Below is a small trained network, with its code and all its weights. Each question gives an input and a target symbol and asks what happens when units are switched off, that is, made to give their printed mean instead of their output.

import numpy as np


def w(rows, s, z=0):
    codes = np.array(rows[::2]) - 128.0
    scale = np.full(codes.shape[1], s)
    scale[-1] = z or s
    return codes * scale


def f(y):
    return y / 2 * (1 + np.tanh(0.7978845608 * (y + 0.044715 * y**3)))


def softmax(a):
    e = np.exp(a - a.max(-1, keepdims=True))
    return e / e.sum(-1, keepdims=True)


def log_softmax(a):
    a = a - a.max(-1, keepdims=True)
    return a - np.log(np.exp(a).sum(-1, keepdims=True))


def net(x, mask):
    ids = ['Γαβδζηλμξπτ'.index(c) for c in x.split()]
    T = len(ids)
    res = E[ids] + P[:T]
    q, k, v = (res @ M[0].T for M in (Q, K, V))
    z = softmax(np.where(np.tri(T) > 0, q @ k.T / 4**0.5, -1e9)) @ v
    res = res + np.where(mask[0], z, O[0][:, -1]) @ O[0][:, :-1]
    y = f(res @ A[0][:, :-1].T + A[0][:, -1])
    res = res + np.where(mask[1:13], y, B[0][:, -1]) @ B[0][:, :-1]
    return log_softmax(res[-1] @ U[:, :-1].T + U[:, -1])


Q, K, V, O, A, B = {}, {}, {}, {}, {}, {}
E = w([
[102,157,148,176,82,134,59,252],'Γ',
[110,187,108,174,128,64,60,189],'α',
[109,149,107,136,68,85,73,130],'β',
[150,206,86,75,173,112,53,80],'δ',
[225,191,151,239,139,105,200,174],'ζ',
[192,132,75,101,174,157,165,250],'η',
[72,123,120,138,103,125,69,164],'λ',
[194,152,169,124,82,235,76,102],'μ',
[196,125,88,122,118,150,191,127],'ξ',
[129,71,65,102,45,121,156,114],'π',
[38,151,120,162,148,219,139,87],'τ',
],0.019)
P = w([
[78,192,4,194,25,149,112,155],'0',
[163,209,95,115,95,132,87,143],'1',
[125,181,103,139,90,125,92,140],'2',
[137,179,122,141,124,131,103,139],'3',
[134,150,122,130,128,128,110,139],'4',
[142,132,130,129,140,122,115,137],'5',
[142,114,137,125,144,127,116,134],'6',
[146,96,142,121,151,126,123,131],'7',
[146,73,144,115,157,127,130,134],'8',
[146,70,153,113,163,123,139,129],'9',
[145,58,165,106,166,105,138,121],'10',
],0.012)
Q[0] = w([
[166,154,170,159,254,197,205,72],'h0',
[19,55,85,246,20,20,131,149],'h0',
[40,111,120,144,184,67,231,169],'h0',
[68,95,141,163,82,153,120,185],'h0',
],0.0095)
K[0] = w([
[144,86,254,65,152,44,117,116],'h0',
[130,235,41,160,58,143,118,144],'h0',
[152,216,121,95,120,101,50,188],'h0',
[111,175,103,114,80,123,151,134],'h0',
],0.013)
V[0] = w([
[87,165,82,97,194,39,121,107],'h0',
[202,138,69,146,162,127,224,163],'h0',
[167,150,176,178,107,38,107,104],'h0',
[136,101,94,82,69,114,158,7],'h0',
],0.012)
O[0] = w([
[45,116,65,150,201,78,187,158,78],'h0',
[172,248,120,175,141,82,151,98,115],'h0',
[107,30,169,218,66,17,93,59,104],'h0',
[189,84,89,173,174,171,82,111,1],'h0',
],0.013,0.0059)
A[0] = w([
[100,140,134,204,94,150,161,98,157],'n0',
[101,127,162,80,176,110,104,25,92],'n1',
[176,164,110,134,159,161,149,134,224],'n2',
[165,147,143,68,163,125,170,171,2],'n3',
[178,126,139,193,76,59,212,132,136],'n4',
[170,177,137,146,125,102,210,140,142],'n5',
[147,121,114,154,94,142,187,226,184],'n6',
[102,100,70,92,169,80,112,188,164],'n7',
[171,87,101,141,67,104,63,133,188],'n8',
[177,64,61,146,170,141,42,134,80],'n9',
[98,157,125,166,109,126,10,168,216],'n10',
[106,113,81,141,220,106,164,150,86],'n11',
],0.011,0.0059)
B[0] = w([
[122,175,179,98,199,209,138,101,181],'n0',
[211,140,118,121,177,142,87,239,140],'n1',
[115,65,176,170,66,79,189,30,227],'n2',
[25,131,201,243,135,211,128,144,173],'n3',
[43,122,138,120,179,113,96,98,242],'n4',
[196,59,76,79,117,166,116,238,222],'n5',
[141,171,126,99,155,53,65,59,208],'n6',
[124,145,15,110,125,159,251,138,209],'n7',
[175,96,145,165,228,101,129,237,206],'n8',
[52,220,115,194,12,140,43,145,192],'n9',
[138,50,147,99,159,132,175,77,254],'n10',
[119,184,83,106,56,124,2,95,162],'n11',
],0.0075,0.015)
U = w([
[74,145,166,74,58,81,97,121,95],'Γ',
[49,135,140,145,110,60,184,91,21],'α',
[82,82,113,181,143,121,132,180,132],'β',
[100,178,79,91,125,122,77,124,132],'δ',
[104,173,142,101,192,90,82,120,185],'ζ',
[109,203,131,120,121,118,151,185,122],'η',
[128,108,95,3,178,137,161,176,127],'λ',
[139,136,136,69,133,163,52,163,93],'μ',
[153,134,125,114,120,88,168,75,254],'ξ',
[81,168,143,178,91,112,70,93,87],'π',
[49,153,155,112,147,196,122,68,162],'τ',
],0.0072,0.0049)

Each question gives the input, a string of symbols that net reads in full, and the target symbol t.
The units are the heads (4 rows each of Q, K, V and O) and the neurons (one row each of A and B). Each row of codes is followed by its name. A weight is (code - 128) times the scale printed after its matrix; where a second scale follows, it is the last column's (O, A, B and U).
mask holds one flag per unit, heads first, then neurons. A switched-off unit (its flag False) gives its mean, the last column of its rows in O or B, instead of its output. The means were averaged over made-up inputs and are rounded, as every weight is.
A unit's drop is (log p(t) with every unit on - log p(t) with that unit switched off) / (log p(t) with every unit on - log p(t) with every unit switched off).
The circuit of an input: a set's keep is (log p(t) with only the set's units on - log p(t) with every unit switched off) / (log p(t) with every unit on - log p(t) with every unit switched off). Starting from the 12 units with the biggest drops (on a tie, the unit counted first), units are removed one at a time, each time the one whose removal leaves the highest keep (on an exact tie, the one counted first), for as long as the keep stays at least 0.8.
circuit, biggest first: the units of the circuit, biggest drop first
unit that matters most: the unit with the biggest drop
top k neurons: the k neurons with the biggest drops, biggest first
drop when u is switched off: that unit's drop, to one decimal
input α β δ β β α π μ λ π, target α: unit that matters most => h0
input λ δ π, target λ: top 2 neurons => n9; n2
input τ π β λ ζ η ξ δ λ μ π, target τ: circuit, biggest first => h0; n3; n5
input η μ ξ λ, target η: top 2 neurons => n5; n3
input β α μ α β π ξ ζ β α Γ, target β: top 2 neurons => n8; n9
input λ β μ η β τ τ δ Γ, target λ: circuit, biggest first => h0; n9
input δ β β, target δ: circuit, biggest first => h0; n11; n2
input δ α Γ τ Γ, target δ: circuit, biggest first => h0; n11; n7; n6
input π τ π π τ τ τ β β, target π: circuit, biggest first => h0; n9
input Γ η ξ, target ξ: top 2 neurons => n2; n5
input ζ Γ Γ, target ζ: top 2 neurons => n4; n0
input λ ξ β δ δ δ, target δ: circuit, biggest first => h0; n11; n7
input β Γ δ ζ π τ β η δ, target η: circuit, biggest first => h0; n10
input π δ δ β, target π: top 2 neurons => n9; n2
input π ξ Γ λ β π δ β η, target η: unit that matters most => n3
input δ β β δ π δ τ μ ζ π β, target δ: top 3 neurons => n11; n7; n2
input τ λ β α λ, target τ: top 2 neurons => n3; n5
input η Γ β δ η Γ, target η: top 2 neurons => n5; n3
input λ μ ξ, target ξ: top 2 neurons => n2; n9
input τ α Γ π β η ζ λ μ α, target τ: top neuron => n3
input δ η τ Γ β Γ λ, target δ: drop when h0 is switched off => 1.2
input λ λ Γ ξ η α ξ β ζ μ μ, target μ: drop when h0 is switched off => 0.9
input τ η τ ζ η Γ λ η ζ λ μ, target μ: drop when n8 is switched off => 0.1
